Below is a small trained network, with its code and all its weights. Each question gives an input and a class and asks what happens when units are switched off, that is, made to give their printed mean instead of their output.

import numpy as np


def w(rows, s, z=0):
    codes = np.array(rows[::2]) - 128.0
    scale = np.full(codes.shape[1], s)
    scale[-1] = z or s
    return codes * scale


def f(y):
    return y / 2 * (1 + np.tanh(0.7978845608 * (y + 0.044715 * y**3)))


def log_softmax(a):
    a = a - a.max(-1, keepdims=True)
    return a - np.log(np.exp(a).sum(-1, keepdims=True))


def net(x, mask):
    res = np.array(x, float).reshape(1, 4) / 4 @ E
    y = f(res @ A[0][:, :-1].T + A[0][:, -1])
    res = res + np.where(mask, y, B[0][:, -1]) @ B[0][:, :-1]
    return log_softmax(res[-1] @ U[:, :-1].T + U[:, -1])


A, B = {}, {}
E = w([
[197,190,103,106,140,155],'x0',
[53,179,21,120,76,147],'x1',
[124,169,130,254,194,113],'x2',
[185,71,67,194,83,99],'x3',
],0.0084)
A[0] = w([
[143,174,123,69,116,134,140],'N1',
[130,97,125,109,123,132,124],'N2',
[85,121,110,122,106,138,83],'N3',
[163,84,124,141,119,113,100],'N4',
[58,85,180,95,124,136,151],'N5',
[103,123,167,139,136,128,169],'N6',
[112,124,103,125,125,110,138],'N7',
[87,62,65,185,103,122,50],'N8',
[101,53,157,155,114,106,248],'N9',
[119,123,61,70,92,139,158],'N10',
[114,117,139,130,132,131,158],'N11',
[83,184,102,219,145,136,125],'N12',
[88,87,112,131,119,114,130],'N13',
[95,110,157,108,134,110,179],'N14',
[79,160,116,133,126,133,84],'N15',
[137,193,157,100,157,151,253],'N16',
[56,56,179,126,128,125,238],'N17',
[130,175,91,128,114,125,151],'N18',
[194,145,189,161,162,124,160],'N19',
[111,121,68,70,101,128,164],'N20',
[134,111,185,187,170,119,148],'N21',
[219,7,87,197,100,104,214],'N22',
[164,120,123,138,104,105,97],'N23',
[51,138,15,147,103,120,187],'N24',
[144,121,127,113,141,129,83],'N25',
[148,125,171,192,136,117,182],'N26',
[145,120,156,100,128,146,189],'N27',
[109,169,125,207,144,135,226],'N28',
[168,98,171,48,108,145,180],'N29',
],0.012,0.0032)
B[0] = w([
[175,91,141,98,148,119,167],'N1',
[115,119,136,146,136,119,136],'N2',
[99,120,162,116,121,154,144],'N3',
[131,94,110,141,132,147,148],'N4',
[131,176,121,50,143,106,175],'N5',
[134,157,114,144,115,121,149],'N6',
[104,137,143,136,134,137,139],'N7',
[100,186,194,153,116,84,182],'N8',
[189,123,174,129,141,68,182],'N9',
[129,182,175,143,126,182,196],'N10',
[130,138,130,127,119,117,134],'N11',
[141,94,73,122,141,15,204],'N12',
[107,118,178,146,123,117,148],'N13',
[132,150,126,94,130,108,152],'N14',
[107,114,88,104,114,131,147],'N15',
[172,155,105,140,125,68,190],'N16',
[170,160,176,77,142,57,189],'N17',
[140,155,81,111,142,140,164],'N18',
[130,78,217,112,117,156,192],'N19',
[133,170,176,140,123,173,189],'N20',
[148,178,166,156,107,136,187],'N21',
[251,82,70,209,139,177,244],'N22',
[126,126,108,133,137,151,139],'N23',
[4,158,85,76,118,192,239],'N24',
[112,114,127,123,128,127,125],'N25',
[163,149,183,134,127,131,180],'N26',
[120,122,147,121,129,98,154],'N27',
[165,141,100,126,133,49,201],'N28',
[114,83,166,136,127,47,194],'N29',
],0.024,0.011)
U = w([
[138,205,165,124,146,54,249],'0',
[111,158,109,102,142,240,109],'1',
[75,122,143,169,104,174,32],'2',
[182,2,151,160,179,105,151],'3',
[116,118,21,129,176,80,67],'4',
[39,142,135,52,131,85,76],'5',
],0.0069,0.0021)

Each question gives the input, the list of numbers given to net, and the class t.
The units are the neurons (one row each of A and B). Each row of codes is followed by its name. A weight is (code - 128) times the scale printed after its matrix; where a second scale follows, it is the last column's (A, B and U).
mask holds one flag per neuron, in row order. A switched-off neuron (its flag False) gives its mean, the last column of its row in B, instead of its output. The means were averaged over made-up inputs and are rounded, as every weight is.
A unit's drop is (log p(t) with every unit on - log p(t) with that unit switched off) / (log p(t) with every unit on - log p(t) with every unit switched off).
The circuit of an input: a set's keep is (log p(t) with only the set's units on - log p(t) with every unit switched off) / (log p(t) with every unit on - log p(t) with every unit switched off). Starting from the 12 units with the biggest drops (on a tie, the unit counted first), units are removed one at a time, each time the one whose removal leaves the highest keep (on an exact tie, the one counted first), for as long as the keep stays at least 0.8.
circuit, biggest first: the units of the circuit, biggest drop first
top k neurons: the k neurons with the biggest drops, biggest first
drop when u is switched off: that unit's drop, to one decimal
input [4,-2,1,-1], class 3: circuit, biggest first => (N24; N8)
input [-3,-1,7,8], class 3: circuit, biggest first => (N22)
input [-4,7,6,-3], class 5: top 2 neurons => (N22; N24)
input [-4,7,5,6], class 4: top 2 neurons => (N22; N12)
input [4,6,3,0], class 4: top 2 neurons => (N12; N19)
input [4,-2,0,-5], class 3: top 2 neurons => (N24; N8)
input [-7,-3,4,3], class 3: top 3 neurons => (N22; N24; N10)
input [-8,6,8,-7], class 5: top 2 neurons => (N24; N22)
input [-1,6,1,-3], class 5: drop when N22 is switched off => 0.5
input [7,-8,-4,-1], class 3: drop when N1 is switched off => 0.0
input [-2,3,0,1], class 5: drop when N22 is switched off => 0.5
input [-8,5,-1,3], class 5: drop when N16 is switched off => 0.1
